Here is a tiny trained network, its code and every weight. The questions are about switching its units off for an input and a class, where a switched-off unit gives its printed mean instead of its output.

import numpy as np


def w(rows, s, z=0):
    codes = np.array(rows[::2]) - 128.0
    scale = np.full(codes.shape[1], s)
    scale[-1] = z or s
    return codes * scale


def norm(h):
    return h / np.sqrt((h * h).mean(-1, keepdims=True) + 1e-5)


def f(y):
    return np.maximum(y, 0)


def log_softmax(a):
    a = a - a.max(-1, keepdims=True)
    return a - np.log(np.exp(a).sum(-1, keepdims=True))


def net(x, mask):
    res = np.array(x, float).reshape(1, 5) / 4 @ E
    u = 0
    for l in range(2):
        y = f(norm(res) @ A[l][:, :-1].T + A[l][:, -1])
        res = res + np.where(mask[u : u + 16], y, B[l][:, -1]) @ B[l][:, :-1]
        u += 16
    return log_softmax(norm(res)[-1] @ U[:, :-1].T + U[:, -1])


A, B = {}, {}
E = w([
[108,131,115,140,143,135,118,91,134],'x0',
[125,182,29,64,205,79,130,154,200],'x1',
[142,172,183,91,7,191,189,105,182],'x2',
[2,162,54,127,84,109,125,155,23],'x3',
[111,135,131,123,138,91,154,102,105],'x4',
],0.006)
A[0] = w([
[106,151,155,101,95,165,145,120,140,136],'L0N0',
[111,35,150,151,122,133,104,150,122,132],'L0N1',
[173,168,102,61,191,64,147,134,253,122],'L0N2',
[119,66,129,146,194,124,105,144,80,163],'L0N3',
[169,94,134,154,210,95,80,164,88,166],'L0N4',
[54,123,130,147,43,136,76,141,35,124],'L0N5',
[157,172,116,98,133,174,108,167,108,184],'L0N6',
[84,106,74,140,123,123,116,160,80,68],'L0N7',
[121,111,96,126,177,115,83,109,142,122],'L0N8',
[154,68,241,177,136,134,132,106,75,159],'L0N9',
[130,236,136,101,11,157,184,87,192,170],'L0N10',
[192,104,179,150,193,150,166,100,162,176],'L0N11',
[119,183,32,47,144,97,158,178,182,36],'L0N12',
[120,167,72,106,106,108,177,126,203,23],'L0N13',
[75,120,158,119,138,89,178,116,147,166],'L0N14',
[67,187,26,93,105,158,143,168,81,3],'L0N15',
],0.0065,0.0026)
B[0] = w([
[102,69,97,144,191,62,152,115,107,174],'L0N0',
[148,194,163,108,97,92,155,98,84,161],'L0N1',
[176,87,98,130,178,204,203,194,73,233],'L0N2',
[185,180,102,88,56,240,41,205,204,188],'L0N3',
[52,2,55,200,107,131,127,107,91,199],'L0N4',
[160,105,134,141,206,188,204,182,72,224],'L0N5',
[114,149,84,164,197,84,134,14,104,160],'L0N6',
[171,198,205,77,153,164,109,112,97,182],'L0N7',
[160,68,129,140,91,90,164,140,96,171],'L0N8',
[75,147,91,118,117,80,47,67,174,203],'L0N9',
[94,49,150,48,77,225,170,127,190,254],'L0N10',
[126,183,151,99,111,23,100,65,99,199],'L0N11',
[90,137,189,140,142,18,78,57,161,217],'L0N12',
[168,172,162,56,86,200,88,149,98,174],'L0N13',
[184,98,131,177,154,185,77,109,188,154],'L0N14',
[74,118,141,150,83,69,72,92,181,213],'L0N15',
],0.0085,0.0075)
A[1] = w([
[48,143,123,110,125,115,72,160,187,81],'L1N0',
[65,117,106,95,111,95,120,146,174,62],'L1N1',
[166,168,117,128,165,190,157,160,96,6],'L1N2',
[181,199,137,198,166,79,106,138,85,210],'L1N3',
[126,125,146,163,81,136,199,137,155,156],'L1N4',
[95,110,127,176,144,186,142,185,122,82],'L1N5',
[144,150,122,76,99,160,177,153,174,143],'L1N6',
[115,123,85,183,117,105,105,157,82,64],'L1N7',
[171,190,128,126,126,171,93,188,101,24],'L1N8',
[126,188,99,175,87,10,37,128,162,23],'L1N9',
[136,203,155,97,138,98,156,74,177,101],'L1N10',
[129,205,119,76,154,150,133,172,143,184],'L1N11',
[92,168,158,95,59,65,104,105,202,21],'L1N12',
[172,105,87,169,145,122,196,162,171,73],'L1N13',
[62,146,96,98,127,109,139,170,126,157],'L1N14',
[140,100,101,115,40,123,88,63,182,70],'L1N15',
],0.011,0.0017)
B[1] = w([
[145,101,140,138,114,71,119,135,140,207],'L1N0',
[100,141,169,140,115,103,130,152,140,194],'L1N1',
[104,127,145,141,98,119,98,115,170,172],'L1N2',
[136,165,59,131,120,163,97,187,130,170],'L1N3',
[129,113,93,163,142,124,138,128,115,178],'L1N4',
[141,127,95,152,123,137,170,109,105,190],'L1N5',
[154,179,128,144,145,110,94,98,96,217],'L1N6',
[128,176,170,90,133,126,132,127,163,200],'L1N7',
[79,164,129,116,143,136,118,126,146,152],'L1N8',
[250,160,111,157,111,145,121,118,82,243],'L1N9',
[94,100,157,122,95,150,144,116,137,194],'L1N10',
[162,129,154,108,120,136,141,93,124,153],'L1N11',
[33,107,124,113,164,126,134,157,165,235],'L1N12',
[98,104,108,85,143,134,144,156,118,163],'L1N13',
[134,77,152,162,109,123,119,107,141,173],'L1N14',
[126,126,141,144,135,73,120,168,135,254],'L1N15',
],0.021,0.0075)
U = w([
[227,191,109,172,116,54,25,192,146,105],'0',
[41,76,215,144,115,40,135,115,202,253],'1',
[61,246,98,152,113,217,87,140,145,94],'2',
[69,67,112,186,121,190,241,61,90,45],'3',
[145,74,28,61,210,141,154,188,135,132],'4',
[179,131,187,26,162,159,163,34,160,100],'5',
],0.011,0.0022)

Each question gives the input, the list of numbers given to net, and the class t.
The units are the neurons (one row each of A and B). Each row of codes is followed by its name. A weight is (code - 128) times the scale printed after its matrix; where a second scale follows, it is the last column's (A, B and U).
mask holds one flag per neuron, layer by layer. A switched-off neuron (its flag False) gives its mean, the last column of its row in B, instead of its output. The means were averaged over made-up inputs and are rounded, as every weight is.
A unit's drop is (log p(t) with every unit on - log p(t) with that unit switched off) / (log p(t) with every unit on - log p(t) with every unit switched off).
The circuit of an input: a set's keep is (log p(t) with only the set's units on - log p(t) with every unit switched off) / (log p(t) with every unit on - log p(t) with every unit switched off). Starting from the 12 units with the biggest drops (on a tie, the unit counted first), units are removed one at a time, each time the one whose removal leaves the highest keep (on an exact tie, the one counted first), for as long as the keep stays at least 0.8.
circuit, biggest first: the units of the circuit, biggest drop first
most important unit: the unit with the biggest drop
k most important neurons: the k neurons with the biggest drops, biggest first
top k neurons in layer l: the k neurons of layer l with the biggest drops, biggest first
drop of u: that unit's drop, to one decimal
input [-4,-8,-7,0,8], class 0: circuit, biggest first => [L0N3]
input [3,-8,-5,-2,-1], class 0: circuit, biggest first => [L0N9, L0N10, L1N9]
input [-5,-1,-2,7,-1], class 2: 2 most important neurons => [L0N5, L0N10]
input [5,1,-7,-4,2], class 4: top 4 neurons in layer 0 => [L0N12, L0N2, L0N15, L0N4]
input [0,-7,-5,-5,2], class 0: 2 most important neurons => [L1N9, L0N10]
input [-1,-4,-2,5,-4], class 2: 2 most important neurons => [L0N5, L0N10]
input [8,8,7,0,4], class 5: top 2 neurons in layer 1 => [L1N6, L1N11]
input [1,-3,0,0,8], class 0: 2 most important neurons => [L0N10, L0N9]
input [2,4,5,0,-2], class 5: 2 most important neurons => [L0N2, L0N13]
input [-5,-4,0,-8,3], class 0: top 2 neurons in layer 1 => [L1N9, L1N3]
input [8,5,1,-4,-7], class 5: top 3 neurons in layer 0 => [L0N2, L0N4, L0N13]
input [8,-7,-2,7,6], class 2: top 2 neurons in layer 0 => [L0N10, L0N5]
input [6,-8,-1,-2,-7], class 0: 3 most important neurons => [L0N10, L1N9, L0N9]
input [-8,8,-5,-2,-1], class 4: circuit, biggest first => [L0N2]
input [-7,-5,0,6,5], class 2: 2 most important neurons => [L0N10, L0N4]
input [-6,-1,-5,7,0], class 2: top 2 neurons in layer 0 => [L0N5, L0N10]
input [7,4,-2,0,-4], class 4: 2 most important neurons => [L0N2, L0N9]
input [4,-1,0,3,6], class 2: 2 most important neurons => [L0N10, L0N4]
input [2,-1,-8,8,0], class 2: 2 most important neurons => [L0N5, L0N10]
input [6,0,-3,-4,8], class 0: most important unit => L0N11
input [-7,-5,1,1,1], class 3: 3 most important neurons => [L0N5, L0N15, L0N12]
input [5,1,-1,-3,5], class 4: drop of L0N2 => 0.9
input [-2,4,-7,-2,4], class 4: drop of L0N2 => 0.7
input [-7,6,8,-7,5], class 5: drop of L0N2 => 1.5
input [2,4,4,-3,4], class 5: drop of L0N2 => 1.3
input [6,4,0,4,6], class 0: 2 most important neurons => [L0N10, L1N9]
input [-1,-2,3,8,0], class 3: circuit, biggest first => [L0N5]
